[[ 45 -21 -12  32  -9 -13]
 [ 37 -24 -21  23  84  -6]] --> 32

[ -86   -4 -102  -53  -46  -23  -82] --> -53

[[ 83  -9 -16 -76 -23  47]
 [-76 -26  82  65 -70  10]] --> -76

[ 65  16 -96  18 -82] --> 18

[[  25   -1   70  -15    8]
 [  23   -1  -47   57   44]
 [ -21   -1   15 -105   71]] --> -15

[ 89  66 -48  97] --> 97

[[ 83  81 -45  79]
 [-82 -87 -86  88]
 [-87 -83 -85 -79]] --> 79
---
[[4 4 4 4]
 [7 5 7 2]
 [2 5 3 5]] 3

[[3693 3954 6825 6121 7266 6815]
 [7608 6926 7727 9357 5796 6498]
 [3215 3382 8463 9009 7487 7613]] 8463

[[ 53  81  74  95  39  81]
 [ 46 136  53  67  60  67]
 [ 39 150  53 136  39 226]] 53

[[5 5 5 4 5 5]
 [5 5 2 8 7 4]
 [5 5 4 4 5 5]] 4

[[116 106 115  98 125]
 [ 48  31  59  93 108]
 [183 203 140 191 170]] 140

[[6788 5317 6374 8137 8983 7929]
 [7079 6538 3393 7432 4991 2771]
 [6089 5658 4567 3716 1436 2602]] 4567

[[ 7 51 83 13 40]
 [37 76 54 58 80]
 [41 87 58 81 93]] 58

[[46 37 15 30]
 [51 56 57 12]
 [77 43 21 33]] 21
---
[-45, 32, 38, -26, 7, -29, 6] --> -45
[38, 28, 22, 228, 191] --> 38
[4064, 9301, 2863, 4591, 6034, 6566, 5402] --> 4064
[-83, 371, 687, -714, -16, -547, 128] --> -83
[9108, 4618, 3646, 8355, 1563, 8201, 6299] --> 9108
[580, 941, 68, 283, 251, 469, 488] --> 580
[202, 172, 24, 128] --> 202
[32, 820, 801, 767, 57, 161] --> 32
[751, 76, 540, 564] --> 751
[-28, 25, -15, 31, 37] --> -28
---
(62, 142, 206, 152, 98, 215, 57) Out: 152
(4, 8, 2, 3, 6) Out: 2
(76, 94, 102, 125, 150, 205, 35) Out: 125
(8980, 5476, 6811, 6060, 5726, 5953, 2978) Out: 6060
(257, 762, -628, 24, -147) Out: -628
(64, 439, 159, 857, 775) Out: 159
(486, 570, -379, -589, 268) Out: -379
(15, 87, 53, 72, 43, 50, 41) Out: 72
(86, 15, 13, 50, 22, 38, 20) Out: 50
---
[ 75  23 160  48   1 231  56] ==> 75
[831 381 392 190] ==> 831
[3188 3740 2472 4660 8517 3764 3443] ==> 3188
[8310 3183 8671 8997 5492 9170 2889] ==> 8310
[1551 3326 9327 6445 3085] ==> 1551
[0 4 3 7 1 5 4] ==> 0
[206 929 711 516] ==> 206
[   8  653 -785  570] ==> 8
[ 666   79  469 -954 -917 -371] ==> 666
---
[ -9  79   0   7 -79  60 111] 7

[-51  89 -24 -46  -5  47] -46

[[-58  23 105  72]
 [ 66 -12  76  27]] 72

[[ -62   19 -105 -100  -38 -110   51]
 [ -48   -4  -90  -85  -16  -96   53]] -100

[-42   6  42  34 -12   5  87] 34

[ -27  -51 -108    3  -81   95] 3

[[-82  23  -2  30 -31 -26]
 [ 48 -32  59  39  23 -10]] 30
---
[-0.814 -1.889  0.056  0.421  0.974  0.020  1.118] Answer: 1.118, -1.889

[ 14.086  17.284  19.212   6.961 -16.709  11.464 -13.793] Answer: 19.212, -16.709

[ -46.62 -171.08 -193.75 -155.11   68.41  131.58] Answer: 131.58, -193.75

[ 153.781 -159.812    7.697  -18.556  -83.663] Answer: 153.781, -159.812

[[ 1.6  0.8  1.2 -1.7  1.5 -2.2  0.2]
 [ 1.4  1.9 -1.5  0.3  0.7 -1.4  0.4]
 [ 0.0 -0.5  1.6 -0.2  0.1 -0.4  1.3]] Answer: 1.9, -2.2

[-151.373  182.412  109.028  -86.939   76.542] Answer: 182.412, -151.373

[-127.29  172.89  -32.62    2.69   21.24 -151.57] Answer: 172.89, -151.57

[-0.11  0.13 -0.07 -0.08  0.09 -0.03] Answer: 0.13, -0.11

[-0.425 -1.507 -0.213  1.292] Answer: 1.292, -1.507
---
[[ 28  60  17  38  70  28  91  17]
 [ 38  91  38  28  49  38  70  28]
 [ 28  49  49  49  17  28 197  28]
 [ 38  28  17  17  49  38  49  60]
 [ 60  60  38  28  49  28 123  38]
 [ 60  70  17  49  49  17  60  38]
 [ 49  49  17  38  38  28 102  17]
 [ 49  70  28  38  38  28 102  38]
 [ 38  38  28  28  70  17  70  60]
 [ 81  38  17  17  17  70 144  28]
 [ 38  70  17  49  60  49  91  49]] 38

[[5882 6496 7251 5766 7200 4674 7087 6307 3857 5971 6071 5349 5782 6600]
 [4518 7198 7065 5206 6400 4959 6775 6124 4269 5476 7377 4507 4442 7569]
 [5915 6767 6796 5659 6649 5111 6735 5729 4265 5297 6851 6150 5846 7254]
 [7552 5662 5528 5130 6971 5407 5971 5679 3788 6176 5206 7954 7838 5657]
 [4249 7518 5952 4257 6425 4638 5593 5997 3105 6128 6937 4967 4712 7115]
 [5482 6633 7353 7755 6489 6602 6439 7389 8450 7253 5839 3787 4844 5489]
 [5341 6475 5599 6544 5309 7836 5129 6338 8904 6652 6417 5603 5225 6610]
 [7016 6112 6078 4763 6943 4589 6830 5108 2140 5182 6436 8008 7242 6953]
 [5059 6770 7131 5130 6743 5064 7162 5907 4135 5064 7061 5040 5099 7602]
 [6603 5684 5072 6451 5024 8002 5539 5915 8557 6229 6571 7369 6678 6343]
 [8282 4592 6057 7881 5839 8390 6835 5846 9327 5592 5505 8079 8171 5622]
 [4488 6385 6471 6822 5587 7219 6176 6683 9007 6195 6724 3831 4159 6749]] 6603

[[ 30  26  36 -21 -12 -25 -22 -22]
 [ 18  36  21 -10  -4   2  -6 -47]
 [ 23   1  46 -19 -30 -18 -27  -3]
 [-20  -3 -17  36  21  44  39   6]
 [-11  10 -13  19  23  19  30  15]] 23

[[-49 -37  33 -46 -40 -26  29  36   6 -49]
 [-44 -33  30 -37  -5 -13  28  41  23 -25]
 [ -1  -9 -25 -17  40  23 -33 -30 -48  38]
 [-33 -48  -9 -43 -35 -41 -26  28  -4 -28]
 [ 26  21  -3  32 -44 -10  -5 -31  -3 -37]
 [ 26  25 -22  29  -5 -29 -12  28  33 -18]] -33

[[3 4 3 5 6 6 6 4]
 [2 3 6 7 5 4 7 4]
 [3 5 3 5 6 6 7 3]
 [2 7 6 6 6 6 8 5]
 [5 4 5 6 5 2 6 8]
 [5 4 3 4 6 6 5 6]
 [4 6 8 7 5 2 8 6]
 [1 6 6 7 6 4 7 7]
 [4 6 7 4 7 7 5 7]] 4

[[ 659 -257 -218  421  190  379  266  237 -383 -288  608 -297 -300  532]
 [ 355   -5   87  442  435  214  108 -422  427  172  128  219  610   71]
 [ 665 -746 -139  849 -358   -5  998  133 -748   32  791  224   91  347]
 [ 265 -290  342  114  480  342  443  196   68   40  640  243   50  143]
 [ 424 -450  -75  265  188 -148  853  379 -547  166  516  -76  187 -139]
 [ 449 -462  515  314  445  554  359   75  233 -199  867  599  -89  650]
 [ 411 -596 -136  653 -247  130  928  257 -608   30  782  232   43  308]
 [ 179 -154   24 -260  685 -252  695  549 -315  333  246 -324  306 -605]] 449

[[482 746 761 481 506 497 775 507 577 767 768 749 768 776 498 775]
 [483 780 762 504 641 437 863 496 662 767 760 800 781 885 511 820]
 [606 746 832 610 729 508 748 783 623 836 826 766 804 739 623 788]
 [730 694 832 749 816 628 572 919 721 834 825 706 780 536 738 690]
 [389 701 616 374 256 568 767 147 509 610 599 698 650 780 371 697]
 [595 625 800 584 453 595 368 989 340 810 801 632 739 304 559 628]
 [798 545 531 803 829 765 511 799 723 536 549 536 532 510 795 522]
 [790 544 534 792 798 786 513 812 737 541 543 532 532 492 791 519]
 [890 523 547 906 984 800 492 844 863 543 550 523 518 490 900 510]] 798
---
[[38, -25, -34, -21],
 [13, -29, 5, -20],
 [-32, -33, 15, -31]] → -33

[[182, 218, 181, 99, 233],
 [85, 59, 57, 44, 54],
 [65, 85, 182, 135, 178]] → 85

[[-48, 8, 27, 15, 3, -40, -43],
 [-33, -1, -37, -34, 18, 10, -16],
 [-31, 14, 25, 31, -19, 15, -44]] → 14

[[4, 6, 4, 7, 2, 3],
 [5, 6, 3, 7, 3, 2],
 [4, 5, 3, 7, 2, 4]] → 5

[[72, 62, 79, 188, 82, 107],
 [126, 187, 176, 118, 178, 210],
 [206, 198, 218, 189, 209, 217]] → 198

[[8342, 5690, 6343, 5084],
 [5641, 6523, 3900, 5955],
 [8429, 2400, 6643, 8073]] → 2400

[[113, 106, 722, 817, 789],
 [105, 759, 812, 789, 73],
 [93, 751, 67, 789, 781]] → 751
---
 0.2   1.9  -0.1   0.4  -0.2  -1.4 out -1.4, 0.2

 -8.4    3.9   -0.5    0.6  -11.7    1.1    3.1
-10.2    3.0   13.0    6.4   -5.8   10.4    3.1
out 3.1, -10.2

-0.002   0.123   0.139  -0.116  -0.107 out -0.107, -0.002

-0.950  -0.684  -0.068   1.874
-1.169  -0.940  -1.101   0.354
 1.037  -1.137  -0.836   1.438
out 1.874, 1.037

 136.47  -155.23   -58.81    46.67 out 46.67, 136.47

-0.085   0.161  -0.178   0.152   0.011  -0.147   0.005 out 0.005, -0.085

-2.0  -1.0  -1.5   1.6
-2.0   1.9  -1.5   1.1
out 1.6, -2.0

  97.3   -10.0   138.1  -130.9   -31.9   107.2
-105.3    47.7    89.1   163.4    56.4  -111.8
out 107.2, -105.3
---
[  56  109  -50 -111] -> -111
[-106  -22  -18  -45  -42  -16   40] -> 40
[-31 -66  74 102  52] -> 52
[ 32  -4  18 -66  -5 -93 -46] -> -46
[-56 -11 -87  -3] -> -3
[114 -33  54 -97  17] -> 17
